Below is a small trained network, with its code and all its weights. Each question gives an input and a target symbol and asks what happens when units are switched off, that is, made to give their printed mean instead of their output.

import numpy as np


def w(rows, s, z=0):
    codes = np.array(rows[::2]) - 128.0
    scale = np.full(codes.shape[1], s)
    scale[-1] = z or s
    return codes * scale


def norm(h):
    return h / np.sqrt((h * h).mean(-1, keepdims=True) + 1e-5)


def f(y):
    return np.maximum(y, 0)


def softmax(a):
    e = np.exp(a - a.max(-1, keepdims=True))
    return e / e.sum(-1, keepdims=True)


def log_softmax(a):
    a = a - a.max(-1, keepdims=True)
    return a - np.log(np.exp(a).sum(-1, keepdims=True))


def net(x, mask):
    ids = ['ΛΣΨΩαβγεμξτφ'.index(c) for c in x.split()]
    T = len(ids)
    res = E[ids] + P[:T]
    u = 0
    for l in range(3):
        r = norm(res)
        for j in range(2):
            rows = slice(2 * j, 2 * j + 2)
            q, k, v = (r @ M[l][rows].T for M in (Q, K, V))
            z = softmax(np.where(np.tri(T) > 0, q @ k.T / 2**0.5, -1e9)) @ v
            o = O[l][rows]
            res = res + np.where(mask[u + j], z, o[:, -1]) @ o[:, :-1]
        u += 2
        y = f(norm(res) @ A[l][:, :-1].T + A[l][:, -1])
        res = res + np.where(mask[u : u + 4], y, B[l][:, -1]) @ B[l][:, :-1]
        u += 4
    return log_softmax(norm(res)[-1] @ U[:, :-1].T + U[:, -1])


Q, K, V, O, A, B = {}, {}, {}, {}, {}, {}
E = w([
[86,151,118,85,146,162,175,102,100],'Λ',
[136,40,175,235,96,95,118,101,163],'Σ',
[192,103,113,117,137,155,128,160,103],'Ψ',
[142,101,183,121,141,114,147,70,47],'Ω',
[98,100,111,175,152,139,121,162,155],'α',
[167,92,113,137,140,166,153,125,141],'β',
[184,116,139,72,130,135,181,104,120],'γ',
[142,150,187,82,139,120,127,131,36],'ε',
[178,169,162,57,228,168,140,133,50],'μ',
[100,71,139,4,150,152,168,152,118],'ξ',
[118,60,157,115,83,148,135,116,142],'τ',
[155,86,179,142,66,49,158,108,115],'φ',
],0.02)
P = w([
[133,73,133,34,170,158,241,97,72],'0',
[114,156,133,144,32,96,119,98,173],'1',
[197,133,181,90,165,165,132,159,210],'2',
[195,75,105,118,86,116,215,151,82],'3',
[117,185,57,147,125,94,70,135,201],'4',
[57,164,208,60,250,61,200,161,176],'5',
],0.013)
Q[0] = w([
[84,103,104,154,73,150,140,134,84],'0.h1',
[142,89,254,108,225,180,161,64,141],'0.h1',
[55,146,127,98,199,89,156,98,158],'0.h2',
[156,115,34,141,43,116,103,136,5],'0.h2',
],0.0079)
K[0] = w([
[114,166,104,174,135,98,97,150,137],'0.h1',
[143,55,127,108,173,148,121,65,87],'0.h1',
[135,122,133,111,179,138,83,95,131],'0.h2',
[158,111,202,163,133,194,255,187,94],'0.h2',
],0.01)
V[0] = w([
[139,82,169,111,113,120,185,106,101],'0.h1',
[93,97,176,89,187,147,157,163,117],'0.h1',
[179,93,180,154,173,13,118,118,2],'0.h2',
[126,83,140,95,213,148,88,194,84],'0.h2',
],0.0074)
O[0] = w([
[94,97,97,101,137,166,177,11,90,254],'0.h1',
[187,75,111,84,210,131,118,144,120,197],'0.h1',
[97,98,74,95,170,154,2,202,155,173],'0.h2',
[46,140,52,109,57,166,112,108,177,115],'0.h2',
],0.0094,0.0088)
A[0] = w([
[169,228,114,29,109,171,153,158,50,201],'0.n1',
[32,254,104,35,80,170,169,110,156,134],'0.n2',
[179,189,70,169,122,138,56,39,100,255],'0.n3',
[181,208,151,44,155,173,139,194,203,157],'0.n4',
],0.0054,0.0017)
B[0] = w([
[158,140,61,110,115,10,27,106,197,252],'0.n1',
[143,242,144,145,156,101,78,89,138,197],'0.n2',
[171,226,116,227,10,253,74,108,145,192],'0.n3',
[81,101,144,255,110,168,146,57,77,189],'0.n4',
],0.009,0.0039)
Q[1] = w([
[182,165,17,17,75,111,95,216,104],'1.h1',
[192,40,177,172,140,120,83,163,205],'1.h1',
[124,80,66,143,3,158,97,241,135],'1.h2',
[167,83,215,145,164,108,122,176,58],'1.h2',
],0.0056)
K[1] = w([
[119,62,116,64,180,174,131,197,52],'1.h1',
[124,88,130,135,46,50,108,154,90],'1.h1',
[146,29,221,67,116,137,172,163,1],'1.h2',
[200,38,154,226,132,14,107,147,132],'1.h2',
],0.006)
V[1] = w([
[58,115,193,106,74,170,137,152,84],'1.h1',
[202,176,110,58,192,153,100,76,107],'1.h1',
[51,161,103,149,147,44,126,110,145],'1.h2',
[124,142,90,1,89,164,135,55,134],'1.h2',
],0.0082)
O[1] = w([
[163,250,199,149,85,124,204,190,105,102],'1.h1',
[150,16,158,183,65,153,191,178,151,212],'1.h1',
[170,147,85,160,27,17,43,62,87,104],'1.h2',
[119,139,255,127,102,38,101,138,160,254],'1.h2',
],0.0086,0.0097)
A[1] = w([
[131,221,89,198,80,62,45,223,189,158],'1.n1',
[40,122,110,125,147,98,181,247,118,4],'1.n2',
[2,209,175,99,110,26,91,126,167,122],'1.n3',
[193,141,162,205,72,173,84,123,182,157],'1.n4',
],0.0063,0.0041)
B[1] = w([
[93,211,153,104,93,8,200,99,173,222],'1.n1',
[11,65,169,185,178,180,139,213,175,134],'1.n2',
[103,85,147,133,121,119,89,121,206,234],'1.n3',
[134,164,104,127,63,177,34,117,234,254],'1.n4',
],0.011,0.004)
Q[2] = w([
[151,91,69,161,65,206,166,140,73],'2.h1',
[120,101,141,87,107,67,176,12,86],'2.h1',
[205,76,140,111,89,159,154,80,110],'2.h2',
[54,204,51,73,1,172,86,176,100],'2.h2',
],0.0075)
K[2] = w([
[128,85,124,115,182,200,197,181,95],'2.h1',
[221,59,121,103,185,58,109,109,254],'2.h1',
[144,112,65,167,137,99,201,173,35],'2.h2',
[110,62,253,119,188,116,116,75,147],'2.h2',
],0.0082)
V[2] = w([
[158,202,36,161,68,207,173,164,122],'2.h1',
[255,97,114,139,172,131,73,192,28],'2.h1',
[160,33,125,131,157,169,130,32,67],'2.h2',
[135,149,110,185,64,241,135,72,129],'2.h2',
],0.0069)
O[2] = w([
[118,38,186,119,168,105,176,125,133,1],'2.h1',
[138,126,114,122,169,141,219,67,133,41],'2.h1',
[80,149,150,247,126,92,107,129,131,199],'2.h2',
[60,123,163,117,125,196,87,133,155,91],'2.h2',
],0.013,0.0098)
A[2] = w([
[79,52,96,126,33,72,128,189,26,61],'2.n1',
[108,113,165,20,40,155,130,129,198,172],'2.n2',
[148,120,206,130,136,211,171,189,88,92],'2.n3',
[120,165,62,109,96,2,166,210,56,3],'2.n4',
],0.0075,0.0029)
B[2] = w([
[159,207,136,60,111,211,167,171,83,199],'2.n1',
[108,212,1,203,143,190,146,70,219,253],'2.n2',
[81,159,225,79,168,214,187,140,46,157],'2.n3',
[133,128,165,162,202,114,108,152,192,172],'2.n4',
],0.0086,0.0054)
U = w([
[111,222,151,172,26,82,75,98,171,92],'Λ',
[38,124,82,210,120,134,77,79,198,98],'Σ',
[127,91,42,87,92,164,65,170,167,220],'Ψ',
[103,211,39,153,64,143,144,63,2,196],'Ω',
[22,109,176,135,190,177,73,248,139,123],'α',
[91,57,223,179,179,81,180,152,182,186],'β',
[195,98,124,110,81,60,189,59,156,41],'γ',
[158,194,84,52,166,96,55,200,74,103],'ε',
[142,140,27,169,229,97,91,101,107,51],'μ',
[142,218,49,49,142,175,184,127,194,108],'ξ',
[78,208,181,96,109,198,215,98,124,210],'τ',
[136,244,182,155,156,68,211,179,90,253],'φ',
],0.0094,0.002)

Each question gives the input, a string of symbols that net reads in full, and the target symbol t.
The units are the heads (2 rows each of Q, K, V and O) and the neurons (one row each of A and B). Each row of codes is followed by its name. A weight is (code - 128) times the scale printed after its matrix; where a second scale follows, it is the last column's (O, A, B and U).
mask holds one flag per unit, layer by layer, with each layer's heads first. A switched-off unit (its flag False) gives its mean, the last column of its rows in O or B, instead of its output. The means were averaged over made-up inputs and are rounded, as every weight is.
A unit's drop is (log p(t) with every unit on - log p(t) with that unit switched off) / (log p(t) with every unit on - log p(t) with every unit switched off).
The circuit of an input: a set's keep is (log p(t) with only the set's units on - log p(t) with every unit switched off) / (log p(t) with every unit on - log p(t) with every unit switched off). Starting from the 12 units with the biggest drops (on a tie, the unit counted first), units are removed one at a time, each time the one whose removal leaves the highest keep (on an exact tie, the one counted first), for as long as the keep stays at least 0.8.
circuit, biggest first: the units of the circuit, biggest drop first
k most important neurons: the k neurons with the biggest drops, biggest first
top k neurons in layer l: the k neurons of layer l with the biggest drops, biggest first
heads that matter: for each layer, one digit per head in row order, 1 if its drop is at least 0.15 and else 0, layers parted by /
input Λ τ α ε, target ε: top 2 neurons in layer 2 -> (2.n1 2.n2)
input Λ Ω Σ Σ γ ξ, target β: circuit, biggest first -> (0.h2 1.h1)
input φ τ ξ ε Ψ β, target ξ: heads that matter -> 10 / 00 / 01
input Ψ α Ψ φ Ω μ, target α: circuit, biggest first -> (0.h2)
input Σ φ β, target ε: circuit, biggest first -> (1.h1 0.h1 0.h2 2.h2)
input β ξ Ω ε Ψ ε, target ξ: circuit, biggest first -> (2.h2 0.h1 2.n2)
input Ω Ψ φ τ α α, target Ω: heads that matter -> 11 / 01 / 00
input Ψ τ β Ψ Ω μ, target α: heads that matter -> 00 / 00 / 00
input γ Λ τ, target γ: heads that matter -> 11 / 01 / 00
input μ φ β ξ, target ξ: heads that matter -> 01 / 01 / 00
input τ τ β, target φ: circuit, biggest first -> (0.h2 1.h1)
input ε φ Σ β α ε, target Ω: circuit, biggest first -> (1.h2 0.h1)
input τ Λ Ω μ, target μ: heads that matter -> 01 / 00 / 11
input β γ ε, target β: heads that matter -> 01 / 10 / 00
input φ β α φ ε Ω, target Ψ: heads that matter -> 01 / 00 / 01
input ξ β φ Ω, target Ω: 2 most important neurons -> (1.n4 2.n1)
input φ τ Ω, target φ: heads that matter -> 01 / 00 / 00
input ε γ Σ, target β: heads that matter -> 01 / 00 / 00
input Σ τ φ α γ α, target β: heads that matter -> 01 / 00 / 10
input Ω ε Λ, target Ψ: circuit, biggest first -> (0.h2 2.h2 1.h1)
input Ω τ μ, target φ: heads that matter -> 01 / 00 / 00
input φ ε γ γ β ξ, target τ: top neuron in layer 2 -> (2.n3)
input β φ Ω β φ α, target ε: heads that matter -> 11 / 11 / 01
input β β φ β τ Ω, target φ: circuit, biggest first -> (0.h2)
input τ ε μ α μ γ, target Σ: 3 most important neurons -> (2.n2 0.n4 1.n3)
